B, the same points measured another way; then each row and its match in B:
(in the rows, 128 means zero)
B:
(76): [116 119 155 119 133 140 124 130 126 114 130 105 132 112 123 148 102 153
  87 195  93 123 160 130 130 137 133]
(148): [135 147 156 145 134 127  98 135 125 122 117 141 136 134 139 117 167 135
 122  59 113 140 141 112 137 141 116]
(55): [133 134 122 117 122 125 132 124 125 123 130 141 121 132 139 116 151 112
 149  99 162 129 117 131 138 112 125]
(57): [117 112 125 118 113 122 148 117 146 146 139 139 127 125 121 124 135 109
 157 151 148 124 123 140 139 120 133]
(86): [129 132 127 104 133 136 125 132 112 130 119 127 124 125 136 137 106 137
 105 157 128 119 126 133 128 119 134]
(122): [119 100 114 136 118 126 146 116 151 156 142 138 113 127 128 138  95 106
 144 178 116 104 130 131 126 131 153]
(130): [124 145 151 150 137 133 101 138 132 134 109 144 142 136 117 134 150 157
 104  84  62 147 154 109 133 151 107]
(105): [115 107  98  99 116 126 169 117 133 133 147 121 122 117 117 121 102 106
 160 189 194 119 104 148 133 100 146]
(53): [142 123 123 107 129 134 135 126 116 141 132 133 116 138 139 112 136 110
 150 130 172 118 109 137 131 107 143]
(136): [119 142 104 128 129 131 121 133 130 137 111 137 127 129 107 146 103 146
 118 141  71 138 155 104 127 127 127]
(79): [113 122 105  98 118 119 171 117 132 103 152 115 126 113 116 103 126  96
 175 132 236 124  93 143 134 102 135]
(60): [ 93 113  70 101 102 113 206 113 151 124 153 129 141 109  87  97 127  92
 211 137 252 138  86 144 139  97 131]
(126): [115 119 104 119 120 128 156 122 137 145 135 133 126 127 107 117 113 114
 164 141 162 126 120 124 129 115 143]
(111): [127 119  73  54 118 132 175 121  99 124 140 110 112 122 121 116  99 106
 159 209 227 122  83 162 126  68 148]
(127): [141 174 194 167 156 141  52 153 118 123  87 143 145 146 130 142 162 184
  64  32   5 155 186  83 131 176  94]
(87): [112 117  80  99 114 120 173 120 133 121 140 123 131 117 102 123 114 115
 161 175 184 137  95 149 126  99 122]
(109): [104 116  77  96 113 123 175 121 138 146 133 137 132 122  94 125 106 118
 166 178 168 133 104 138 127 103 130]
(144): [126  97  89  88 107 127 185 108 128 141 160 116 112 126 123 106 121  84
 192 197 234 114  87 160 132  83 157]
(91): [109 110  57 132 110 118 173 117 160 163 139 152 115 136  90 120  98  93
 193 139 148 126 105 119 118 116 137]
(52): [111 105  69 108 100 112 183 110 156 155 147 151 122 131 103 111 137  85
 206 151 197 131  86 148 135  95 133]
(61): [122 123 114  73 124 132 167 118 109  87 152  92 115 104 137 114  98 105
 142 190 243 114 101 152 132  87 148]
(100): [141 146  97  70 131 137 159 132  90 105 130 103 124 126 121 107 137 127
 152 151 224 144  91 149 126  76 126]
(145): [112 106 118 101 115 130 170 114 135 128 152 115 125 114 121 121 110 107
 153 192 195 113 116 148 138 106 151]
(70): [103 117  86 136 112 116 158 122 156 155 126 154 135 126  99 132 114 117
 162 130 117 131 119 122 128 130 123]
(58): [128 141 159 146 131 125 115 130 132 109 131 130 133 122 147 116 152 123
 128  64 143 127 139 114 137 144 125]
(81): [115 124 111 122 120 125 151 122 142 136 135 133 134 130 104 113 139 116
 167 124 161 138 119 127 133 119 125]
(149): [143 150 110  86 125 131 139 131 101 117 122 126 133 142 117 101 175 128
 163 100 197 156  96 145 133  83 107]
(142): [135 153 139 118 135 135 103 140 115 133 104 141 136 142 118 125 155 152
 118  90  95 150 137 120 133 128 104]
(62): [140 140 122 150 137 130  98 140 126 159 103 156 135 153 111 131 156 152
 123  86  56 149 135 114 120 140 104]
(69): [113 124 102 104 114 126 166 119 142 133 141 134 132 127 103 109 136 108
 179 138 193 138 114 132 139 103 131]
(120): [143 159 160 127 145 139  77 146 113 137  94 147 135 147 126 140 151 165
  85  86  44 149 155 109 128 143  99]
(88): [127 156 101 120 135 129 125 139 120 125 109 135 133 135 102 126 119 145
 133  92 114 150 125 108 120 125 102]
(113): [130 115  93  61 127 137 150 128 101 141 119 120 116 123 133 150  84 136
 100 241 144 116  99 166 123  86 134]
(121): [134 139 159 134 133 135 102 133 121 121 121 132 130 132 141 127 146 140
 108 100 106 132 143 123 136 137 118]

[123 127 127 125 136 136 123 110 158 121 125 122 128 125 146 123 123 126
 132 132  77 131 139] | (81)
[151 126 126 120 126 117 136 124 115 131 131 118 139 127 123 102 117 127
 136 128 104 115 130] | (55)
[116 131 146 136 123 122 136 128 183 120 120 108 121 117 145 191 134 130
 117 122 155 157 134] | (76)
[132 129 147 124 129 111  84 139 185 132 129  64 132 113 117 104 129 128
 113 129 209 128 114] | (113)
[113 129 128 121 144 135 105 109 206 123 126 110 129 118 147 120 122 121
 125 132 102 128 139] | (109)
[146 125 130 122 124 130 119 111 163 124 128 144 130 127 145 110 121 128
 136 132  97 132 132] | (57)
[142 129 147 131 133 114 171 142 201 131 118  77 138 118 130  76 122 134
 131 117 134 141 131] | (61)
[106 118 108 117 139 158 111  77 200 126 136 168 129 119 166  98 121 121
 136 138  94 104 149] | (91)
[129 121 128 126 114 135 124 101 182 124 133 171 123 121 155 109 129 128
 128 131 148 132 133] | (122)
[139 131 130 127 137 120 106 137  96 131 126  43 135 130 106  85 121 130
 123 130  88 118 127] | (149)
[123 133 139 135 136 111 125 146 138 130 121  27 133 120 103  77 127 133
 113 125 127 130 126] | (100)
[122 133 135 121 133 119  98 127  79 125 132  88 128 123 109 160 130 121
 123 136 115 121 128] | (142)
[124 131 142 125 127 112 120 132 133 128 131 101 129 114 119 132 131 125
 119 129 166 130 123] | (86)
[136 128 140 132 123 118 142 118 210 120 121 117 128 117 151  99 126 134
 127 125 114 152 136] | (145)
[135 127 136 125 120 115 125 121 120 125 134 101 127 120 128  76 132 134
 119 131 136 125 125] | (53)
[110 126 130 126 129 131 123 105 172 121 130 124 123 117 147 113 131 125
 122 133 105 136 140] | (126)
[144 124 132 130 121 127 131 103 210 124 125 103 129 122 154  29 122 143
 124 128 112 137 133] | (144)
[138 131 136 134 122 115 131 133  91 127 131 117 128 127 119 146 131 128
 128 129 132 129 126] | (121)
[127 126 121 127 146 142 116 126 195 131 120 110 135 130 140 103 117 127
 134 125 104 127 136] | (87)
[142 128 134 123 146 131 158 133 172 127 121 117 141 128 139  74 114 132
 144 124  74 128 135] | (79)
[ 98 127 122 125 125 128 115  99 168 125 130 116 121 114 137 191 130 107
 115 133 140 127 144] | (136)
[146 130 130 125 129 118 161 137  87 128 128 148 136 133 117 133 121 126
 140 125  94 126 129] | (58)
[130 126 133 127 132 128 129 115 204 126 122 115 128 121 148  86 124 130
 128 127 122 140 135] | (105)
[131 129 142 126 133 112 119 126 202 129 129  47 134 111 125  54 125 132
 115 128 154 128 125] | (111)
[129 129 121 122 160 133 146 111 223 124 117 125 140 127 155  78 110 129
 143 127  25 132 147] | (60)
[139 131 126 125 126 117 136 132  65 128 131 125 132 131 115 145 124 124
 132 129 100 122 125] | (148)
[129 127 131 122 135 125 127 102 184 122 123 105 132 120 148 108 118 123
 132 131  66 133 144] | (69)
[118 133 129 125 133 125 111 126  90 122 129 124 125 124 122 194 132 120
 124 133 110 129 133] | (130)
[105 135 137 125 125 117 112 135  10 123 133 113 121 123  98 252 141 112
 119 135 129 126 127] | (127)
[117 125 113 117 142 144 106 105 172 126 130 168 130 128 143 137 118 116
 138 134  91 120 139] | (70)
[ 98 131 126 120 150 135 108 121 111 129 128  97 132 122 113 160 128 115
 127 133 114 111 135] | (88)
[116 132 140 120 126 116  89 129  53 125 134  88 125 118 107 196 134 115
 120 137 143 119 122] | (120)
[148 120 111 116 136 142 110  95 194 129 130 146 137 130 154  58 110 126
 143 133  65 111 138] | (52)
[107 129 117 126 129 136  81 119  69 127 136 119 124 129 122 160 131 123
 119 137 127 113 127] | (62)
